Here is a tiny trained network, its code and every weight. The questions are about switching its units off for an input and a class, where a switched-off unit gives its printed mean instead of its output.

import numpy as np


def w(rows, s, z=0):
    codes = np.array(rows[::2]) - 128.0
    scale = np.full(codes.shape[1], s)
    scale[-1] = z or s
    return codes * scale


def norm(h):
    return h / np.sqrt((h * h).mean(-1, keepdims=True) + 1e-5)


def f(y):
    return y / 2 * (1 + np.tanh(0.7978845608 * (y + 0.044715 * y**3)))


def log_softmax(a):
    a = a - a.max(-1, keepdims=True)
    return a - np.log(np.exp(a).sum(-1, keepdims=True))


def net(x, mask):
    res = np.array(x, float).reshape(1, 4) / 4 @ E
    u = 0
    for l in range(3):
        y = f(norm(res) @ A[l][:, :-1].T + A[l][:, -1])
        res = res + np.where(mask[u : u + 11], y, B[l][:, -1]) @ B[l][:, :-1]
        u += 11
    return log_softmax(norm(res)[-1] @ U[:, :-1].T + U[:, -1])


A, B = {}, {}
E = w([
[44,5,59,86,124,176,201,183],'x0',
[142,255,43,151,187,55,115,147],'x1',
[223,91,124,244,149,87,64,193],'x2',
[200,120,142,143,94,184,93,229],'x3',
],0.0064)
A[0] = w([
[120,37,122,153,125,109,129,130,113],'0.n0',
[162,150,133,153,126,81,101,88,76],'0.n1',
[187,166,115,160,142,111,123,169,101],'0.n2',
[159,87,128,93,99,214,131,212,137],'0.n3',
[101,128,82,160,99,89,151,120,87],'0.n4',
[95,154,123,72,108,203,143,188,2],'0.n5',
[121,97,149,98,115,159,139,53,117],'0.n6',
[217,120,146,133,116,187,117,192,61],'0.n7',
[40,74,105,109,102,143,190,132,26],'0.n8',
[152,149,105,104,114,154,90,118,120],'0.n9',
[244,214,153,202,119,86,95,140,119],'0.n10',
],0.011,0.0052)
B[0] = w([
[175,32,60,171,90,179,175,101,163],'0.n0',
[113,173,98,179,229,175,121,98,159],'0.n1',
[70,125,144,83,77,71,41,70,175],'0.n2',
[148,109,179,168,206,145,158,223,199],'0.n3',
[91,143,181,151,188,42,135,185,134],'0.n4',
[163,137,52,56,171,151,218,133,148],'0.n5',
[37,135,224,77,80,115,84,102,172],'0.n6',
[24,119,187,86,3,119,93,177,175],'0.n7',
[155,99,110,60,180,154,8,63,180],'0.n8',
[165,167,189,106,122,127,143,134,135],'0.n9',
[244,173,73,95,197,221,46,116,245],'0.n10',
],0.012)
A[1] = w([
[246,159,101,193,145,134,124,59,80],'1.n0',
[159,46,123,154,92,219,138,118,90],'1.n1',
[225,40,124,127,228,102,193,154,47],'1.n2',
[139,238,27,93,158,50,113,93,140],'1.n3',
[187,111,136,69,123,138,196,165,167],'1.n4',
[54,133,137,215,232,101,187,80,144],'1.n5',
[171,116,37,186,102,99,55,132,58],'1.n6',
[115,134,168,103,231,105,215,135,232],'1.n7',
[124,76,167,239,45,46,251,143,38],'1.n8',
[72,110,182,88,124,106,143,6,8],'1.n9',
[154,219,144,91,79,165,232,79,11],'1.n10',
],0.011,0.0016)
B[1] = w([
[97,161,191,149,214,173,162,112,225],'1.n0',
[127,124,68,127,153,81,116,134,206],'1.n1',
[107,116,86,133,143,175,84,161,187],'1.n2',
[196,112,145,154,127,90,205,108,253],'1.n3',
[67,156,80,129,148,123,146,120,158],'1.n4',
[133,81,167,79,106,111,123,177,146],'1.n5',
[84,130,181,90,126,170,135,150,199],'1.n6',
[117,137,95,96,121,64,86,126,165],'1.n7',
[147,113,155,251,73,159,223,108,150],'1.n8',
[58,134,163,122,101,103,120,85,211],'1.n9',
[86,125,73,156,106,182,88,113,141],'1.n10',
],0.021,0.0081)
A[2] = w([
[91,151,146,149,93,114,50,71,9],'2.n0',
[166,149,182,124,87,67,147,130,55],'2.n1',
[149,101,73,150,131,110,161,75,233],'2.n2',
[183,160,77,122,160,123,97,34,30],'2.n3',
[151,155,128,120,178,126,148,173,43],'2.n4',
[95,177,231,122,124,159,136,209,73],'2.n5',
[77,220,139,149,113,147,194,116,131],'2.n6',
[154,111,160,146,183,129,79,120,91],'2.n7',
[167,98,88,80,113,171,97,130,61],'2.n8',
[165,44,115,189,92,60,95,171,194],'2.n9',
[187,251,106,148,172,104,89,145,189],'2.n10',
],0.015,0.0014)
B[2] = w([
[134,156,139,144,63,162,105,99,200],'2.n0',
[140,199,166,77,169,92,79,170,147],'2.n1',
[155,175,164,79,6,145,89,204,151],'2.n2',
[97,102,182,205,189,104,200,88,214],'2.n3',
[118,79,107,146,117,98,99,39,187],'2.n4',
[144,32,95,208,90,29,138,162,218],'2.n5',
[190,28,75,88,166,123,80,64,173],'2.n6',
[150,115,109,118,123,108,71,159,209],'2.n7',
[118,199,91,96,120,109,89,159,178],'2.n8',
[31,212,138,103,199,173,195,86,190],'2.n9',
[170,163,118,121,85,216,180,98,254],'2.n10',
],0.017,0.0091)
U = w([
[120,184,187,51,145,26,182,111,108],'0',
[192,159,44,102,51,116,187,94,3],'1',
[54,122,145,224,126,196,230,168,80],'2',
[52,129,38,70,202,166,74,175,193],'3',
[60,121,186,87,49,125,49,17,164],'4',
[120,51,152,176,87,55,117,187,121],'5',
[223,165,189,163,229,214,155,26,168],'6',
[218,146,140,146,57,175,3,168,79],'7',
],0.013,0.0051)

Each question gives the input, the list of numbers given to net, and the class t.
The units are the neurons (one row each of A and B). Each row of codes is followed by its name. A weight is (code - 128) times the scale printed after its matrix; where a second scale follows, it is the last column's (A, B and U).
mask holds one flag per neuron, layer by layer. A switched-off neuron (its flag False) gives its mean, the last column of its row in B, instead of its output. The means were averaged over made-up inputs and are rounded, as every weight is.
A unit's drop is (log p(t) with every unit on - log p(t) with that unit switched off) / (log p(t) with every unit on - log p(t) with every unit switched off).
The circuit of an input: a set's keep is (log p(t) with only the set's units on - log p(t) with every unit switched off) / (log p(t) with every unit on - log p(t) with every unit switched off). Starting from the 12 units with the biggest drops (on a tie, the unit counted first), units are removed one at a time, each time the one whose removal leaves the highest keep (on an exact tie, the one counted first), for as long as the keep stays at least 0.8.
circuit, biggest first: the units of the circuit, biggest drop first
unit that matters most: the unit with the biggest drop
k most important neurons: the k neurons with the biggest drops, biggest first
top k neurons in layer l: the k neurons of layer l with the biggest drops, biggest first
input [7,-5,4,-1], class 3: unit that matters most : 0.n8
input [1,0,0,3], class 5: circuit, biggest first : [0.n7, 2.n5]
input [6,6,5,6], class 5: circuit, biggest first : [2.n5, 0.n7]
input [4,2,4,7], class 5: circuit, biggest first : [0.n7, 2.n5]
input [1,-4,5,6], class 2: 3 most important neurons : [0.n7, 0.n8, 2.n9]
input [1,6,6,8], class 7: 2 most important neurons : [0.n7, 0.n10]
input [6,8,-4,6], class 3: top 2 neurons in layer 0 : [0.n10, 0.n3]
input [8,-3,3,-8], class 4: 2 most important neurons : [0.n10, 0.n3]
input [6,2,3,5], class 2: 3 most important neurons : [0.n10, 1.n8, 0.n7]
input [3,5,-2,-4], class 0: 2 most important neurons : [0.n10, 0.n3]
input [6,-2,4,-8], class 4: 4 most important neurons : [0.n3, 0.n10, 0.n8, 1.n9]
input [-1,-5,1,-1], class 2: 3 most important neurons : [0.n10, 0.n0, 0.n2]
input [0,-3,3,-1], class 2: 2 most important neurons : [0.n10, 1.n8]
input [0,-5,4,6], class 2: top 2 neurons in layer 0 : [0.n7, 0.n8]
input [3,-8,7,4], class 2: unit that matters most : 0.n10
input [-8,-5,-7,8], class 5: 2 most important neurons : [2.n5, 0.n7]
input [5,6,2,-4], class 0: top 2 neurons in layer 0 : [0.n10, 0.n3]
input [3,-4,-5,0], class 4: 4 most important neurons : [0.n6, 0.n10, 1.n9, 0.n8]
input [-3,-4,5,0], class 7: 3 most important neurons : [0.n7, 1.n6, 1.n3]
input [0,0,3,-6], class 5: unit that matters most : 1.n5
input [-2,-8,2,8], class 2: top 2 neurons in layer 0 : [0.n7, 0.n10]
input [-8,-7,4,8], class 7: 2 most important neurons : [0.n7, 0.n10]
input [-3,-2,-6,7], class 3: top 3 neurons in layer 0 : [0.n5, 0.n2, 0.n4]
input [5,6,-1,7], class 3: 3 most important neurons : [0.n5, 0.n6, 1.n7]
input [0,3,-4,-4], class 0: top 4 neurons in layer 0 : [0.n7, 0.n10, 0.n4, 0.n2]
input [5,-7,7,-8], class 3: top 2 neurons in layer 0 : [0.n0, 0.n8]
